Below is a small trained network, with its code and all its weights. Each question gives an input and a target symbol and asks what happens when units are switched off, that is, made to give their printed mean instead of their output.

import numpy as np


def w(rows, s, z=0):
    codes = np.array(rows[::2]) - 128.0
    scale = np.full(codes.shape[1], s)
    scale[-1] = z or s
    return codes * scale


def f(y):
    return np.maximum(y, 0)


def softmax(a):
    e = np.exp(a - a.max(-1, keepdims=True))
    return e / e.sum(-1, keepdims=True)


def log_softmax(a):
    a = a - a.max(-1, keepdims=True)
    return a - np.log(np.exp(a).sum(-1, keepdims=True))


def net(x, mask):
    ids = ['αημπστω'.index(c) for c in x.split()]
    T = len(ids)
    res = E[ids] + P[:T]
    r = res
    for j in range(3):
        rows = slice(4 * j, 4 * j + 4)
        q, k, v = (r @ M[0][rows].T for M in (Q, K, V))
        z = softmax(np.where(np.tri(T) > 0, q @ k.T / 4**0.5, -1e9)) @ v
        o = O[0][rows]
        res = res + np.where(mask[j], z, o[:, -1]) @ o[:, :-1]
    y = f(res @ A[0][:, :-1].T + A[0][:, -1])
    res = res + np.where(mask[3:7], y, B[0][:, -1]) @ B[0][:, :-1]
    return log_softmax(res[-1] @ U[:, :-1].T + U[:, -1])


Q, K, V, O, A, B = {}, {}, {}, {}, {}, {}
E = w([
[37,145,82],'α',
[113,79,229],'η',
[93,84,225],'μ',
[153,55,173],'π',
[226,198,97],'σ',
[160,73,8],'τ',
[134,243,144],'ω',
],0.019)
P = w([
[141,78,254],'0',
[123,82,225],'1',
[118,89,205],'2',
[111,85,178],'3',
[116,97,163],'4',
[102,105,147],'5',
[99,104,126],'6',
[84,115,113],'7',
[96,124,95],'8',
[75,137,88],'9',
[79,136,63],'10',
[74,148,43],'11',
[64,159,35],'12',
[71,126,83],'13',
],0.0081)
Q[0] = w([
[122,120,171],'h0',
[130,150,170],'h0',
[110,120,113],'h0',
[76,93,54],'h0',
[135,166,128],'h1',
[101,89,87],'h1',
[41,127,74],'h1',
[141,79,83],'h1',
[47,10,226],'h2',
[227,254,55],'h2',
[68,77,100],'h2',
[50,41,176],'h2',
],0.014)
K[0] = w([
[143,118,157],'h0',
[116,122,174],'h0',
[109,166,122],'h0',
[67,130,50],'h0',
[176,122,162],'h1',
[97,56,117],'h1',
[128,70,138],'h1',
[139,70,77],'h1',
[138,232,6],'h2',
[149,68,216],'h2',
[89,122,100],'h2',
[96,195,44],'h2',
],0.013)
V[0] = w([
[128,33,115],'h0',
[250,132,197],'h0',
[192,146,47],'h0',
[133,68,189],'h0',
[106,77,185],'h1',
[127,144,126],'h1',
[172,177,192],'h1',
[231,125,139],'h1',
[240,128,214],'h2',
[35,38,134],'h2',
[46,178,160],'h2',
[190,3,75],'h2',
],0.0069)
O[0] = w([
[107,175,116,178],'h0',
[74,132,63,161],'h0',
[146,136,153,1],'h0',
[122,161,45,237],'h0',
[133,63,192,199],'h1',
[140,126,101,120],'h1',
[126,164,161,156],'h1',
[124,137,91,121],'h1',
[51,79,107,118],'h2',
[198,116,254,173],'h2',
[116,199,175,154],'h2',
[172,48,119,115],'h2',
],0.0078,0.0091)
A[0] = w([
[221,196,122,26],'n0',
[249,166,33,4],'n1',
[78,103,84,149],'n2',
[103,133,119,62],'n3',
],0.011,0.0023)
B[0] = w([
[53,9,55,189],'n0',
[2,91,120,188],'n1',
[201,111,169,253],'n2',
[168,138,84,164],'n3',
],0.0056,0.0046)
U = w([
[214,207,148,221],'α',
[74,82,166,2],'η',
[140,134,169,44],'μ',
[114,93,143,128],'π',
[145,89,43,166],'σ',
[254,65,89,176],'τ',
[99,184,78,128],'ω',
],0.0074,0.0057)

Each question gives the input, a string of symbols that net reads in full, and the target symbol t.
The units are the heads (4 rows each of Q, K, V and O) and the neurons (one row each of A and B). Each row of codes is followed by its name. A weight is (code - 128) times the scale printed after its matrix; where a second scale follows, it is the last column's (O, A, B and U).
mask holds one flag per unit, heads first, then neurons. A switched-off unit (its flag False) gives its mean, the last column of its rows in O or B, instead of its output. The means were averaged over made-up inputs and are rounded, as every weight is.
A unit's drop is (log p(t) with every unit on - log p(t) with that unit switched off) / (log p(t) with every unit on - log p(t) with every unit switched off).
The circuit of an input: a set's keep is (log p(t) with only the set's units on - log p(t) with every unit switched off) / (log p(t) with every unit on - log p(t) with every unit switched off). Starting from all 7 units, units are removed one at a time, each time the one whose removal leaves the highest keep (on an exact tie, the one counted first), for as long as the keep stays at least 0.8.
circuit, biggest first: the units of the circuit, biggest drop first
which heads matter: for each layer, one digit per head in row order, 1 if its drop is at least 0.15 and else 0, layers parted by /
drop when u is switched off: that unit's drop, to one decimal
input η η μ η α, target α: circuit, biggest first -> [h2]
input η μ σ, target ω: which heads matter -> 110
input η α η σ σ π, target σ: which heads matter -> 001
input η η μ μ σ, target σ: circuit, biggest first -> [n0 n1]
input α η η η μ π, target α: which heads matter -> 001
input η σ η, target σ: circuit, biggest first -> [h2 h0]
input η η η τ η μ α μ, target α: which heads matter -> 001
input ω η η μ τ μ η μ η η μ η η π, target τ: which heads matter -> 001
input η ω σ ω η, target ω: circuit, biggest first -> [h2 h1]
input π μ ω η μ η η μ σ η μ, target σ: drop when h0 is switched off -> 0.1
input μ η η α α μ η η η η μ η, target α: drop when h0 is switched off -> 0.0
input η η σ η, target σ: drop when h0 is switched off -> 0.2
input η η η η π η π μ τ μ μ μ η, target τ: drop when h2 is switched off -> 1.0
input η η τ τ η ω η ω μ η μ, target ω: circuit, biggest first -> [h2]
